In the rows, 128 means zero.
Each row of numbers stands for one thing and depends on some of the facts below. Use the named rows to name the rest.

Some facts about the things:
j_103 ξ j_738; j_104 ξ j_261; j_111 ξ j_202; j_118 ξ j_927; j_12 ξ j_456; j_122 ξ j_647; j_125 ξ j_935; j_127 ξ j_927
j_141 ξ j_882; j_144 ξ j_717; j_156 ξ j_878; j_16 ξ j_878; j_162 ξ j_964; j_164 ξ j_456; j_169 ξ j_150; j_18 ξ j_765
j_183 ξ j_717; j_200 ξ j_689; j_218 ξ j_331; j_226 ξ j_798; j_233 ξ j_751; j_255 ξ j_202; j_256 ξ j_689; j_26 ξ j_51
j_264 ξ j_882; j_27 ξ j_835; j_277 ξ j_379; j_282 ξ j_261; j_287 ξ j_878; j_295 ξ j_738; j_311 ξ j_150; j_319 ξ j_751
j_333 ξ j_882; j_34 ξ j_331; j_347 ξ j_456; j_349 ξ j_506; j_354 ξ j_765; j_355 ξ j_150; j_356 ξ j_202; j_37 ξ j_379
j_374 ξ j_717; j_377 ξ j_93; j_382 ξ j_964; j_39 ξ j_772; j_392 ξ j_150; j_399 ξ j_93; j_4 ξ j_882; j_420 ξ j_331
j_427 ξ j_882; j_430 ξ j_751; j_458 ξ j_51; j_460 ξ j_51; j_467 ξ j_964; j_472 ξ j_250; j_478 ξ j_93; j_490 ξ j_717
j_492 ξ j_765; j_503 ξ j_798; j_520 ξ j_765; j_524 ξ j_575; j_544 ξ j_964; j_55 ξ j_177; j_553 ξ j_331; j_561 ξ j_379
j_563 ξ j_456; j_57 ξ j_927; j_577 ξ j_878; j_582 ξ j_506; j_583 ξ j_835; j_590 ξ j_331; j_591 ξ j_835; j_612 ξ j_177
j_613 ξ j_765; j_615 ξ j_751; j_620 ξ j_575; j_63 ξ j_456; j_632 ξ j_689; j_639 ξ j_798; j_64 ξ j_882; j_644 ξ j_835
j_648 ξ j_51; j_659 ξ j_25; j_661 ξ j_177; j_669 ξ j_765; j_683 ξ j_964; j_692 ξ j_506; j_695 ξ j_798; j_723 ξ j_751
j_725 ξ j_51; j_726 ξ j_150; j_731 ξ j_717; j_77 ξ j_177; j_770 ξ j_379; j_773 ξ j_964; j_779 ξ j_751; j_781 ξ j_964
j_782 ξ j_261; j_787 ξ j_456; j_789 ξ j_250; j_800 ξ j_456; j_805 ξ j_187; j_825 ξ j_575; j_827 ξ j_835; j_834 ξ j_506
j_838 ξ j_379; j_839 ξ j_878; j_845 ξ j_177; j_853 ξ j_150; j_858 ξ j_363; j_866 ξ j_261; j_867 ξ j_751; j_872 ξ j_202
j_874 ξ j_150; j_875 ξ j_835; j_883 ξ j_935; j_885 ξ j_250; j_890 ξ j_798; j_892 ξ j_379; j_902 ξ j_480; j_903 ξ j_772
j_906 ξ j_506; j_914 ξ j_647; j_925 ξ j_331; j_929 ξ j_882; j_936 ξ j_738; j_95 ξ j_765; j_959 ξ j_250; j_96 ξ j_500
j_965 ξ j_798; j_97 ξ j_93; j_973 ξ j_261; j_987 ξ j_93; j_103 ζ a; j_104 ζ b; j_111 ζ a; j_118 ζ e
j_12 ζ e; j_122 ζ e; j_125 ζ a; j_127 ζ a; j_141 ζ c; j_144 ζ a; j_150 ζ e; j_156 ζ a
j_16 ζ e; j_162 ζ c; j_164 ζ d; j_169 ζ e; j_177 ζ a; j_18 ζ c; j_183 ζ b; j_187 ζ a
j_197 ζ a; j_200 ζ b; j_202 ζ e; j_218 ζ c; j_226 ζ b; j_233 ζ c; j_25 ζ b; j_250 ζ a
j_255 ζ b; j_256 ζ e; j_26 ζ a; j_261 ζ a; j_264 ζ a; j_27 ζ b; j_277 ζ a; j_282 ζ a
j_287 ζ c; j_295 ζ a; j_311 ζ c; j_319 ζ e; j_331 ζ a; j_333 ζ a; j_34 ζ a; j_347 ζ d
j_349 ζ e; j_354 ζ e; j_355 ζ a; j_356 ζ e; j_363 ζ a; j_37 ζ a; j_374 ζ a; j_377 ζ b
j_379 ζ d; j_382 ζ a; j_39 ζ b; j_392 ζ a; j_399 ζ b; j_4 ζ a; j_420 ζ d; j_427 ζ a
j_430 ζ a; j_456 ζ e; j_458 ζ a; j_460 ζ a; j_467 ζ e; j_472 ζ b; j_478 ζ e; j_480 ζ a
j_490 ζ b; j_492 ζ b; j_500 ζ a; j_503 ζ c; j_506 ζ b; j_51 ζ d; j_520 ζ a; j_524 ζ e
j_544 ζ e; j_55 ζ a; j_553 ζ a; j_561 ζ a; j_563 ζ a; j_57 ζ d; j_575 ζ c; j_577 ζ a
j_582 ζ a; j_583 ζ d; j_590 ζ c; j_591 ζ a; j_612 ζ b; j_613 ζ a; j_615 ζ c; j_620 ζ a
j_63 ζ c; j_632 ζ b; j_639 ζ a; j_64 ζ a; j_644 ζ a; j_647 ζ b; j_648 ζ a; j_659 ζ c
j_661 ζ a; j_669 ζ d; j_683 ζ b; j_689 ζ a; j_692 ζ a; j_695 ζ b; j_711 ζ e; j_717 ζ b
j_723 ζ a; j_725 ζ a; j_726 ζ e; j_731 ζ b; j_738 ζ a; j_751 ζ a; j_765 ζ a; j_77 ζ a
j_770 ζ a; j_772 ζ a; j_773 ζ a; j_779 ζ e; j_781 ζ d; j_782 ζ a; j_787 ζ c; j_789 ζ c
j_798 ζ b; j_800 ζ c; j_805 ζ b; j_825 ζ b; j_827 ζ a; j_834 ζ d; j_835 ζ a; j_838 ζ a
j_839 ζ d; j_845 ζ d; j_853 ζ b; j_858 ζ a; j_866 ζ c; j_867 ζ b; j_872 ζ e; j_874 ζ a
j_875 ζ a; j_878 ζ a; j_882 ζ b; j_883 ζ c; j_885 ζ a; j_886 ζ d; j_890 ζ a; j_892 ζ a
j_902 ζ a; j_903 ζ a; j_906 ζ e; j_914 ζ b; j_925 ζ a; j_927 ζ e; j_929 ζ c; j_93 ζ a
j_935 ζ d; j_936 ζ c; j_95 ζ b; j_959 ζ b; j_96 ζ a; j_964 ζ d; j_965 ζ a; j_97 ζ a
j_973 ζ a; j_987 ζ a; j_141 Π j_929; j_18 Π j_354; j_18 Π j_669; j_18 Π j_520; j_183 Π j_374; j_183 Π j_144
j_233 Π j_723; j_26 Π j_460; j_26 Π j_648; j_277 Π j_892; j_277 Π j_770; j_282 Π j_866; j_287 Π j_839; j_287 Π j_16
j_311 Π j_169; j_333 Π j_141; j_347 Π j_800; j_347 Π j_787; j_347 Π j_12; j_354 Π j_492; j_354 Π j_669; j_37 Π j_770
j_377 Π j_987; j_382 Π j_773; j_4 Π j_427; j_458 Π j_460; j_472 Π j_959; j_492 Π j_613; j_553 Π j_925; j_561 Π j_770
j_563 Π j_164; j_577 Π j_287; j_577 Π j_16; j_590 Π j_420; j_591 Π j_827; j_612 Π j_55; j_612 Π j_661; j_612 Π j_77
j_613 Π j_669; j_613 Π j_520; j_639 Π j_226; j_64 Π j_4; j_64 Π j_264; j_695 Π j_639; j_725 Π j_460; j_726 Π j_392
j_731 Π j_183; j_731 Π j_144; j_779 Π j_319; j_781 Π j_544; j_838 Π j_770; j_838 Π j_37; j_845 Π j_661; j_853 Π j_355
j_867 Π j_723; j_867 Π j_319; j_872 Π j_255; j_892 Π j_770; j_903 Π j_39; j_906 Π j_692; j_936 Π j_295; j_97 Π j_987
j_987 Π j_478; j_104 η j_197; j_111 η j_16; j_12 η j_875; j_122 η j_261; j_141 η j_878; j_144 η j_882; j_150 η j_835
j_156 η j_726; j_16 η j_890; j_197 η j_96; j_200 η j_563; j_256 η j_503; j_26 η j_156; j_261 η j_63; j_264 η j_723
j_27 η j_883; j_277 η j_731; j_282 η j_717; j_287 η j_805; j_331 η j_93; j_34 η j_374; j_347 η j_839; j_349 η j_399
j_354 η j_644; j_363 η j_692; j_39 η j_639; j_392 η j_613; j_399 η j_264; j_420 η j_632; j_430 η j_144; j_467 η j_683
j_480 η j_57; j_490 η j_202; j_492 η j_4; j_503 η j_544; j_51 η j_282; j_544 η j_959; j_553 η j_964; j_563 η j_886
j_57 η j_590; j_577 η j_935; j_582 η j_751; j_612 η j_770; j_620 η j_689; j_639 η j_492; j_644 η j_480; j_659 η j_561
j_661 η j_379; j_669 η j_111; j_683 η j_456; j_695 η j_973; j_711 η j_331; j_717 η j_838; j_725 η j_104; j_731 η j_892
j_770 η j_392; j_772 η j_27; j_779 η j_885; j_781 η j_95; j_825 η j_591; j_827 η j_772; j_834 η j_825; j_835 η j_925
j_838 η j_773; j_853 η j_349; j_878 η j_615; j_882 η j_866; j_883 η j_287; j_885 η j_356; j_892 η j_765; j_903 η j_122
j_914 η j_987; j_925 η j_661; j_929 η j_347; j_935 η j_914; j_936 η j_39; j_95 η j_150; j_959 η j_834; j_96 η j_903
j_965 η j_277; j_973 η j_936; j_987 η j_141

Some things and their rows:
j_472: [114  74 133 117 163 115 154  88 109 126  89 189 169 135 107 150 128 111
 145 112  87 133 109 133 174 126 112 156 135 122 186 156 134 115 139]
j_639: [124 131 117 122 111 124 121 137 133 142 123  89 133 121 154 132 135 129
 113 134 105 125 121 110 100 175 130 124 148 127 135 127 133 133 133]
j_492: [122 104 105 106 154 104 130  97 129 115  51 153 186 120 113 136 178 111
 132  95  74 127 142 118 187 186 106 148 118 109 169 190 139 124 169]
j_96: [138 102  91 117 116 146  87 151  97 104 125  83 145 161  95 102 142 124
 120 186 143 105 143 133 170  91 104 160 197 124  39 157 102 130 115]
j_731: [111  91 129 126 152  97 125 115 109 132  70 142 166 143 118 149 133 113
 139 126  71 132 128 113 178 168 108 164 151 113 179 172 141 115 145]
j_277: [117 140  92 137 105 128 106 141 120 120 131 115 124 101 167 117 118 103
 122 142 120 121 131  95  82 140 117 123 140 126 121 145 142 137 123]
j_183: [117  69 135 114 166 116 156  89 108 128  86 187 164 132 111 160 128 115
 139 113  88 136 108 129 179 125 113 159 141 117 188 155 137 113 144]
j_520: [138 110 114 103 123 154 139 105 140 111 128 135 154 112 109 112 160 122
 116 107 129 122 120 134 112 129 121 117 121 124 118 119 130 132 119]
j_800: [153 154 135 130 135 127 117 129 144 140 144 134 133 125 118 142 137 130
 155 101 158 133 128 136 158  83 143 108 115 128  95 101 140 127 125]
j_264: [120 144 134 126 119 128 125 132 121 122 151  99 116 138 134 114 121 125
  92 142 108 130 133 130  72 173 115 134 136 126 122 142 119 129 130]
j_632: [113  77 136 121 162 113 155  86 111 124  92 188 177 140 103 146 124 111
 147 111  86 132 108 137 173 126 109 155 134 125 185 152 129 114 131]
j_561: [121 115  93 129 120 147 134 113 118 114 149 163 118  91 162 125 113 101
 122 127 137 123 110 109  84  98 122 115 126 134 130 127 140 135 118]
j_874: [114 109 126 110 100 139 150 113 122 132 148 140 142 133 136 142 117 133
 141 143 132 115  99 131 108 111 145 127 146 148 133 121 126 130 121]
j_935: [123 190 181 159 138 115 113 176 147 107 121 120 114 123 127 115 119 145
 153 134 158 140 188 121 152 123 134 124  53 107 152 140 135 110 127]
j_906: [148 152 127 121 116 145 125 130 138 137 168 126  85 122 132 128 129 135
 117 120 162 133 120 135  94 100 148 106 127 135  86  98 138 138 129]
j_751: [115  89 129 133 104 146 177 116 129 113 123 149 103 123 126 113 112 140
 119 133 152 115 125 137 109 120 126 126 120 138 145 113 119 134 124]
j_964: [139 164 148 154 191 125 117 154 136 129 141 158 119 112 140 139 120 141
 142 125 159 150 146 145 192  73 143 115  55 129 151 112  92 117 113]

Rows to name:
No name comes twice in this set of rows, the named rows included.
[151 161 157 130 162 128 128 136 142 132 143 122 177 114 137 157 141 131
 168 104 161 127 142 137 182  74 139 108  90 120 120 115 125 108 127] | j_164
[148 173 131 133 167 123  90 137 133 147 167 152 106 128 124 141 126 129
 132 119 138 156 116 141 153  87 152 114  99 134 109 107 119 129 114] | j_162
[157 146 129 127 139 132 111 131 136 134 144 131 131 130 110 140 140 129
 153 110 167 128 129 139 170  67 140 114 123 127  78 108 136 126 126] | j_63
[130 217 192 130 124 119  92 156 137 113 169 129  58 137 113 115 117 134
 115 131 133 163 172 116  63 150 138 133  84  98 119 150 177 116 148] | j_141
[123  46 135 102 163 117 158  97 107 130  85 179 141 132 117 191 124 118
 123 111  94 147 100 119 207 122 114 162 152 106 197 151 149 105 142] | j_377
[117  81 114 127 153 105 111 120  95 113  74 135 181 163  88 131 134 109
 146 148  88 119 137 129 206 129  93 178 174 115 131 186 118 115 135] | j_104
[149 142 132 119 112 144 127 134 138 137 171 120  76 127 129 143 124 138
 111 118 164 138 113 133 111  99 146 107 131 130  89  93 142 133 123] | j_478
[148 179 151 138 153 115 102 160 142 135 126  85 173 119 149 153 148 130
 165 116 149 125 160 120 181 106 135 114 103 112 112 134 131 111 138] | j_347
[142  98  88 112 121 148  87 151  95 104 121  86 140 156 100 108 145 125
 116 185 145 106 144 129 166  88 107 162 200 120  40 160 105 131 121] | j_903
[142 167 135 128  88 129 121 146 134 135 156  79  83 134 144 128 125 139
 116 131 159 120 144 122  87 134 141 114 147 127  72 121 150 136 152] | j_779
[115 139  83 144 107 131 107 138 116 114 136 128 117  92 178 117 112  95
 124 138 128 120 130  89  76 128 114 118 135 129 121 146 145 139 122] | j_892
[148 169 164 132 169 129 136 135 134 129 155 127 147 113 149 163 132 132
 147 111 161 131 149 139 160  80 139 113  86 118 124 127 124 108 146] | j_845
[126 122 111 112 147 143 102 122 126 137 153 155 139 122 122 126 129 125
 116 139 106 145  90 132 116 115 141 124 125 142 140 108 107 133  90] | j_773
[129  89  91 139 114 143 107 159 106  99  98 100 110 151  97  87 131 136
 115 183 156 107 156 133 178 100 105 157 170 127  72 145  93 137 111] | j_197

Now the same things, written a new way:
Some rows with their names:
j_874: [141 103  76 102 131  86  81 120 144 167 139 124 135]
j_55: [135 114 106 112 120  97  92 123 114 139 141 101  96]
j_255: [107 152 131 147 120 125 152 172 127  68 141 143 130]
j_34: [152 111 110 114 134 132  96  92 111 188 120 125 127]
j_800: [125 101 124 147 142 136 149 153  97  92 186 167 138]
j_692: [144 113  95 111 135 114  84 121 121 136 140 100 112]
j_200: [116 148 150 151 118 144 166 144 118 122 118 168 143]
j_295: [144 112  97 110 137 114  88 120 119 135 140  99 114]
j_103: [143 108  98 114 132 113  87 118 122 142 134  95 116]
j_39: [148 154 140 152 103 176 163 137 118  82 136 164 129]
j_695: [126 143 145 156 105 149 166 138 121 124 119 163 147]
j_591: [150 102  94 124 120 110  87 121 123 145 132  88 124]
j_264: [158 136 115 120 127 150 100  88 114 172 105 100 109]
j_929: [134 151 131 147 106 167 153 108 139 124 114 130 131]
j_964: [113 128 169 149 142 105 165 182  82  62 113 128  50]
j_882: [103 177 189 140 120 160 176 129 146  76  75 107  95]
j_798: [ 83 144 166 128 141 116 160 167 144  51 123 132 103]

Which thing is each row?
No name comes twice in this set of rows, the named rows included.
[ 94 124 148 120 141 118 147 135 162  74 128 118 107] | j_575
[159 123 123 150  89 173 153 101 134 121 134 144 147] | j_936
[163 103  84 117 146 127  85 116 123 151 128  93 133] | j_458
[113 139 123 143 113 117 154 143 142 154 120 194 169] | j_853
[185 111 105 117 114 160  98  84 108 160 130 117 116] | j_639
[ 91 150 185 131 144 137 173 138 131 105 105 166 115] | j_717
[172 112 110 115 120 152  98  85 108 173 125 121 123] | j_973
[122 140 148 158 108 141 169 140 117 138 112 166 156] | j_731
[109 134 154 160  86 121 173 141 115 139 112 162 137] | j_612
[150 132 100 116 124 130  91 115 127 122 119  69  98] | j_427
[150 100  95 119 126 110  90 115 121 152 130  91 122] | j_97
[151 119 113 113 139 134  98  93 108 188 123 130 124] | j_827
[122 130 111 142 117 129 139 141 144  91 151 131 134] | j_866

